Here is a tiny trained network, its code and every weight. The questions are about switching its units off for an input and a class, where a switched-off unit gives its printed mean instead of its output.

import numpy as np


def w(rows, s, z=0):
    codes = np.array(rows[::2]) - 128.0
    scale = np.full(codes.shape[1], s)
    scale[-1] = z or s
    return codes * scale


def norm(h):
    return h / np.sqrt((h * h).mean(-1, keepdims=True) + 1e-5)


def f(y):
    return np.maximum(y, 0)


def log_softmax(a):
    a = a - a.max(-1, keepdims=True)
    return a - np.log(np.exp(a).sum(-1, keepdims=True))


def net(x, mask):
    res = np.array(x, float).reshape(1, 5) / 4 @ E
    u = 0
    for l in range(3):
        y = f(norm(res) @ A[l][:, :-1].T + A[l][:, -1])
        res = res + np.where(mask[u : u + 7], y, B[l][:, -1]) @ B[l][:, :-1]
        u += 7
    return log_softmax(norm(res)[-1] @ U[:, :-1].T + U[:, -1])


A, B = {}, {}
E = w([
[97,204,154,137,131,163],'x0',
[92,113,15,50,155,98],'x1',
[124,152,138,97,160,105],'x2',
[30,62,94,181,117,193],'x3',
[74,117,172,41,155,252],'x4',
],0.0037)
A[0] = w([
[250,84,36,22,146,221,249],'0.n0',
[139,193,195,65,137,163,210],'0.n1',
[81,10,24,212,170,75,56],'0.n2',
[62,76,149,125,173,242,165],'0.n3',
[85,56,25,72,198,170,109],'0.n4',
[216,242,147,212,95,148,104],'0.n5',
[130,46,212,131,82,252,162],'0.n6',
],0.0037,0.0019)
B[0] = w([
[82,129,174,142,171,134,252],'0.n0',
[91,9,87,137,125,85,222],'0.n1',
[79,98,56,143,4,98,213],'0.n2',
[250,87,175,132,117,117,254],'0.n3',
[244,143,186,99,140,60,234],'0.n4',
[124,170,148,167,158,192,218],'0.n5',
[122,85,178,125,157,230,250],'0.n6',
],0.0042,0.0032)
A[1] = w([
[112,72,158,234,39,107,142],'1.n0',
[55,57,41,210,21,62,7],'1.n1',
[254,213,137,254,181,167,98],'1.n2',
[150,67,8,154,25,111,52],'1.n3',
[174,47,100,17,172,6,132],'1.n4',
[144,135,178,119,102,216,108],'1.n5',
[88,115,194,148,222,68,221],'1.n6',
],0.0039,0.0013)
B[1] = w([
[111,155,43,53,112,68,225],'1.n0',
[100,26,95,80,31,49,211],'1.n1',
[163,172,40,139,130,135,228],'1.n2',
[116,117,156,144,2,91,203],'1.n3',
[88,164,134,141,120,142,253],'1.n4',
[76,55,167,128,97,162,208],'1.n5',
[177,135,83,118,104,133,198],'1.n6',
],0.0064,0.0034)
A[2] = w([
[173,185,78,236,96,162,172],'2.n0',
[84,137,134,217,57,116,136],'2.n1',
[57,107,75,82,129,66,136],'2.n2',
[230,142,93,171,158,105,4],'2.n3',
[116,162,155,31,131,129,171],'2.n4',
[41,216,123,214,46,204,116],'2.n5',
[175,221,17,1,192,101,126],'2.n6',
],0.0051,0.0025)
B[2] = w([
[159,188,87,117,134,180,226],'2.n0',
[102,168,124,3,107,119,200],'2.n1',
[92,142,182,92,77,56,219],'2.n2',
[225,89,124,225,128,138,172],'2.n3',
[65,116,108,172,143,132,198],'2.n4',
[145,172,85,29,160,128,189],'2.n5',
[97,94,181,240,188,69,252],'2.n6',
],0.0062,0.0037)
U = w([
[232,184,83,238,149,97,78],'0',
[43,113,175,186,208,41,101],'1',
[101,36,194,98,148,223,238],'2',
[145,216,60,62,113,199,3],'3',
[102,101,70,74,5,41,207],'4',
],0.014,0.002)

Each question gives the input, the list of numbers given to net, and the class t.
The units are the neurons (one row each of A and B). Each row of codes is followed by its name. A weight is (code - 128) times the scale printed after its matrix; where a second scale follows, it is the last column's (A, B and U).
mask holds one flag per neuron, layer by layer. A switched-off neuron (its flag False) gives its mean, the last column of its row in B, instead of its output. The means were averaged over made-up inputs and are rounded, as every weight is.
A unit's drop is (log p(t) with every unit on - log p(t) with that unit switched off) / (log p(t) with every unit on - log p(t) with every unit switched off).
The circuit of an input: a set's keep is (log p(t) with only the set's units on - log p(t) with every unit switched off) / (log p(t) with every unit on - log p(t) with every unit switched off). Starting from the 12 units with the biggest drops (on a tie, the unit counted first), units are removed one at a time, each time the one whose removal leaves the highest keep (on an exact tie, the one counted first), for as long as the keep stays at least 0.8.
circuit, biggest first: the units of the circuit, biggest drop first
most important unit: the unit with the biggest drop
top k neurons: the k neurons with the biggest drops, biggest first
k most important neurons of layer l: the k neurons of layer l with the biggest drops, biggest first
drop when u is switched off: that unit's drop, to one decimal
input [3,2,-3,-4,-6], class 0: most important unit => 0.n2
input [5,-3,-5,1,-6], class 3: circuit, biggest first => (0.n5; 2.n0; 2.n1)
input [5,6,-4,-5,-5], class 0: top 2 neurons => (0.n2; 0.n1)
input [5,3,5,-3,7], class 2: circuit, biggest first => (1.n0; 1.n2)
input [0,-2,1,-6,4], class 2: top 2 neurons => (2.n6; 1.n0)
input [4,-7,0,6,-8], class 4: 2 most important neurons of layer 1 => (1.n1; 1.n0)
input [8,3,5,-6,-3], class 0: 3 most important neurons of layer 0 => (0.n5; 0.n2; 0.n0)
input [-3,-3,2,-6,2], class 0: 2 most important neurons of layer 0 => (0.n6; 0.n5)
input [0,-1,-7,-2,1], class 2: top 2 neurons => (0.n6; 1.n5)
input [7,0,-7,-1,-3], class 3: 3 most important neurons of layer 0 => (0.n5; 0.n4; 0.n3)
input [6,1,2,-2,2], class 1: drop when 0.n6 is switched off => 1.0
input [-4,-5,-4,-4,0], class 0: drop when 1.n2 is switched off => 0.1
input [2,1,-3,-4,2], class 1: drop when 0.n6 is switched off => 0.6
input [7,1,-2,-2,-2], class 0: most important unit => 1.n2
